Here is a tiny trained network, its code and every weight. The questions are about switching its units off for an input and a target symbol, where a switched-off unit gives its printed mean instead of its output.

import numpy as np


def w(rows, s, z=0):
    codes = np.array(rows[::2]) - 128.0
    scale = np.full(codes.shape[1], s)
    scale[-1] = z or s
    return codes * scale


def f(y):
    return y / 2 * (1 + np.tanh(0.7978845608 * (y + 0.044715 * y**3)))


def softmax(a):
    e = np.exp(a - a.max(-1, keepdims=True))
    return e / e.sum(-1, keepdims=True)


def log_softmax(a):
    a = a - a.max(-1, keepdims=True)
    return a - np.log(np.exp(a).sum(-1, keepdims=True))


def net(x, mask):
    ids = ['ΔΞΠΣγεημτφ'.index(c) for c in x.split()]
    T = len(ids)
    res = E[ids] + P[:T]
    u = 0
    for l in range(2):
        q, k, v = (res @ M[l].T for M in (Q, K, V))
        z = softmax(np.where(np.tri(T) > 0, q @ k.T / 4**0.5, -1e9)) @ v
        res = res + np.where(mask[u], z, O[l][:, -1]) @ O[l][:, :-1]
        u += 1
        y = f(res @ A[l][:, :-1].T + A[l][:, -1])
        res = res + np.where(mask[u : u + 16], y, B[l][:, -1]) @ B[l][:, :-1]
        u += 16
    return log_softmax(res[-1] @ U[:, :-1].T + U[:, -1])


Q, K, V, O, A, B = {}, {}, {}, {}, {}, {}
E = w([
[121,121,119,136],'Δ',
[149,130,156,154],'Ξ',
[109,183,123,85],'Π',
[144,144,135,129],'Σ',
[128,127,158,114],'γ',
[137,144,97,138],'ε',
[139,170,123,183],'η',
[90,156,3,156],'μ',
[117,150,124,82],'τ',
[123,128,167,146],'φ',
],0.031)
P = w([
[137,118,118,12],'0',
[2,178,233,163],'1',
[21,203,236,185],'2',
[27,122,214,195],'3',
[24,187,219,141],'4',
[31,139,203,126],'5',
[38,139,212,164],'6',
[48,112,188,139],'7',
[45,125,195,162],'8',
[54,101,186,182],'9',
[46,76,185,178],'10',
[69,97,177,197],'11',
[17,98,153,104],'12',
],0.0086)
Q[0] = w([
[233,80,97,75],'0.h0',
[254,73,113,64],'0.h0',
[65,139,156,123],'0.h0',
[115,194,161,113],'0.h0',
],0.014)
K[0] = w([
[138,179,197,149],'0.h0',
[111,156,248,144],'0.h0',
[109,99,90,156],'0.h0',
[138,104,108,63],'0.h0',
],0.016)
V[0] = w([
[49,192,94,107],'0.h0',
[165,159,75,242],'0.h0',
[201,80,101,105],'0.h0',
[254,41,64,214],'0.h0',
],0.0096)
O[0] = w([
[73,141,18,134,255],'0.h0',
[27,249,152,105,178],'0.h0',
[254,56,171,23,83],'0.h0',
[225,201,78,122,66],'0.h0',
],0.0067,0.013)
A[0] = w([
[250,142,158,141,204],'0.n0',
[107,103,92,175,43],'0.n1',
[219,99,163,96,57],'0.n2',
[131,138,83,156,135],'0.n3',
[130,198,172,149,254],'0.n4',
[109,203,149,138,101],'0.n5',
[66,117,76,114,122],'0.n6',
[155,125,110,205,99],'0.n7',
[144,121,121,150,173],'0.n8',
[67,76,87,104,64],'0.n9',
[99,122,130,97,148],'0.n10',
[194,149,140,61,128],'0.n11',
[90,99,117,200,199],'0.n12',
[94,147,97,199,193],'0.n13',
[62,121,165,130,111],'0.n14',
[78,179,96,106,121],'0.n15',
],0.012,0.0062)
B[0] = w([
[100,121,139,77,132],'0.n0',
[161,165,120,120,157],'0.n1',
[254,164,160,137,130],'0.n2',
[99,163,183,133,163],'0.n3',
[75,113,103,141,201],'0.n4',
[132,88,113,142,207],'0.n5',
[127,114,202,167,237],'0.n6',
[190,95,147,99,134],'0.n7',
[88,135,127,52,129],'0.n8',
[150,135,137,146,184],'0.n9',
[124,126,89,189,160],'0.n10',
[153,148,99,81,129],'0.n11',
[72,164,114,109,222],'0.n12',
[123,96,144,83,255],'0.n13',
[141,127,87,151,210],'0.n14',
[129,93,158,156,253],'0.n15',
],0.0076,0.021)
Q[1] = w([
[249,136,132,84],'1.h0',
[73,85,143,115],'1.h0',
[186,129,132,134],'1.h0',
[15,116,146,103],'1.h0',
],0.013)
K[1] = w([
[43,169,172,146],'1.h0',
[242,111,79,60],'1.h0',
[23,137,140,134],'1.h0',
[254,84,57,99],'1.h0',
],0.0072)
V[1] = w([
[52,168,190,211],'1.h0',
[93,54,40,146],'1.h0',
[143,187,168,91],'1.h0',
[107,208,2,108],'1.h0',
],0.0096)
O[1] = w([
[66,189,51,146,51],'1.h0',
[75,109,145,93,138],'1.h0',
[156,227,157,232,118],'1.h0',
[54,255,219,106,1],'1.h0',
],0.0098,0.0083)
A[1] = w([
[122,104,128,57,10],'1.n0',
[111,130,132,75,190],'1.n1',
[139,171,156,78,113],'1.n2',
[127,135,131,102,124],'1.n3',
[85,98,179,84,176],'1.n4',
[102,90,195,150,70],'1.n5',
[75,140,102,85,69],'1.n6',
[82,95,165,95,67],'1.n7',
[101,94,91,124,2],'1.n8',
[141,132,152,5,170],'1.n9',
[116,156,158,113,111],'1.n10',
[192,132,159,76,220],'1.n11',
[106,93,164,131,208],'1.n12',
[94,183,179,153,69],'1.n13',
[83,143,138,119,99],'1.n14',
[152,85,158,105,254],'1.n15',
],0.015,0.0063)
B[1] = w([
[235,141,122,103,142],'1.n0',
[146,254,91,175,152],'1.n1',
[223,188,138,139,132],'1.n2',
[187,149,59,142,124],'1.n3',
[122,140,92,122,219],'1.n4',
[175,200,100,133,249],'1.n5',
[192,108,167,194,223],'1.n6',
[179,164,104,95,213],'1.n7',
[186,116,178,96,209],'1.n8',
[84,136,150,108,144],'1.n9',
[161,115,64,154,145],'1.n10',
[68,121,76,193,164],'1.n11',
[100,114,108,98,249],'1.n12',
[136,65,121,101,217],'1.n13',
[176,132,144,145,217],'1.n14',
[80,169,183,90,209],'1.n15',
],0.0078,0.021)
U = w([
[22,148,147,68,153],'Δ',
[255,114,168,164,2],'Ξ',
[161,133,106,144,42],'Π',
[67,78,99,106,168],'Σ',
[196,184,129,117,81],'γ',
[156,50,184,120,90],'ε',
[103,135,244,116,192],'η',
[203,107,44,141,143],'μ',
[152,117,124,75,144],'τ',
[102,133,74,143,207],'φ',
],0.0094,0.0071)

Each question gives the input, a string of symbols that net reads in full, and the target symbol t.
The units are the heads (4 rows each of Q, K, V and O) and the neurons (one row each of A and B). Each row of codes is followed by its name. A weight is (code - 128) times the scale printed after its matrix; where a second scale follows, it is the last column's (O, A, B and U).
mask holds one flag per unit, layer by layer, with each layer's heads first. A switched-off unit (its flag False) gives its mean, the last column of its rows in O or B, instead of its output. The means were averaged over made-up inputs and are rounded, as every weight is.
A unit's drop is (log p(t) with every unit on - log p(t) with that unit switched off) / (log p(t) with every unit on - log p(t) with every unit switched off).
The circuit of an input: a set's keep is (log p(t) with only the set's units on - log p(t) with every unit switched off) / (log p(t) with every unit on - log p(t) with every unit switched off). Starting from the 12 units with the biggest drops (on a tie, the unit counted first), units are removed one at a time, each time the one whose removal leaves the highest keep (on an exact tie, the one counted first), for as long as the keep stays at least 0.8.
circuit, biggest first: the units of the circuit, biggest drop first
k most important neurons: the k neurons with the biggest drops, biggest first
top k neurons in layer l: the k neurons of layer l with the biggest drops, biggest first
input φ φ ε γ Ξ γ τ η Π ε, target Σ: circuit, biggest first	1.n5; 1.h0
input τ Ξ γ φ Σ, target τ: top 2 neurons in layer 1	1.n0; 1.n15
input γ Δ ε Σ γ Σ, target ε: circuit, biggest first	0.h0; 1.h0; 1.n15
input φ γ ε Π Σ τ ε Δ Π Π, target Σ: circuit, biggest first	0.h0; 0.n6; 1.h0; 1.n5
input Ξ φ Δ τ Ξ φ η γ Π φ τ, target Ξ: top 2 neurons in layer 0	0.n2; 0.n14
input Π Σ μ τ μ ε γ, target μ: 3 most important neurons	1.n6; 1.n7; 1.n15
input Π ε γ Δ Π τ Ξ τ φ Δ τ Ξ Π, target μ: circuit, biggest first	1.h0; 0.h0; 1.n7; 1.n0
input φ γ γ Σ, target Σ: top 2 neurons in layer 0	0.n6; 0.n13
input Δ Σ Σ, target Δ: circuit, biggest first	1.h0
input ε φ Σ Δ γ, target γ: 3 most important neurons	0.n6; 0.n15; 1.n2
input Ξ Δ τ Δ ε Δ Σ Π φ, target Ξ: circuit, biggest first	1.h0; 0.h0; 0.n2; 0.n11
input μ Ξ φ φ τ Π Σ, target φ: top 2 neurons in layer 0	0.n6; 0.n3
input Π φ γ τ, target μ: circuit, biggest first	1.h0; 0.h0; 1.n7; 1.n0
input Ξ Σ γ, target Ξ: circuit, biggest first	0.h0
input Σ Σ φ Π τ Σ Ξ γ Σ Σ Σ Ξ Ξ, target η: top 2 neurons in layer 1	1.n15; 1.n7
input γ η τ φ, target ε: 2 most important neurons	1.n15; 0.n12
input γ φ Δ η φ Π γ Σ Π φ τ Π Ξ, target ε: top 2 neurons in layer 0	0.n2; 0.n12
input Π Σ φ Σ Σ ε γ Σ, target μ: 2 most important neurons	1.n15; 0.n6
input τ ε γ Π τ, target τ: 3 most important neurons	1.n0; 1.n15; 0.n12
input Δ Π τ Π φ Π ε, target Δ: 3 most important neurons	0.n6; 0.n15; 1.n6
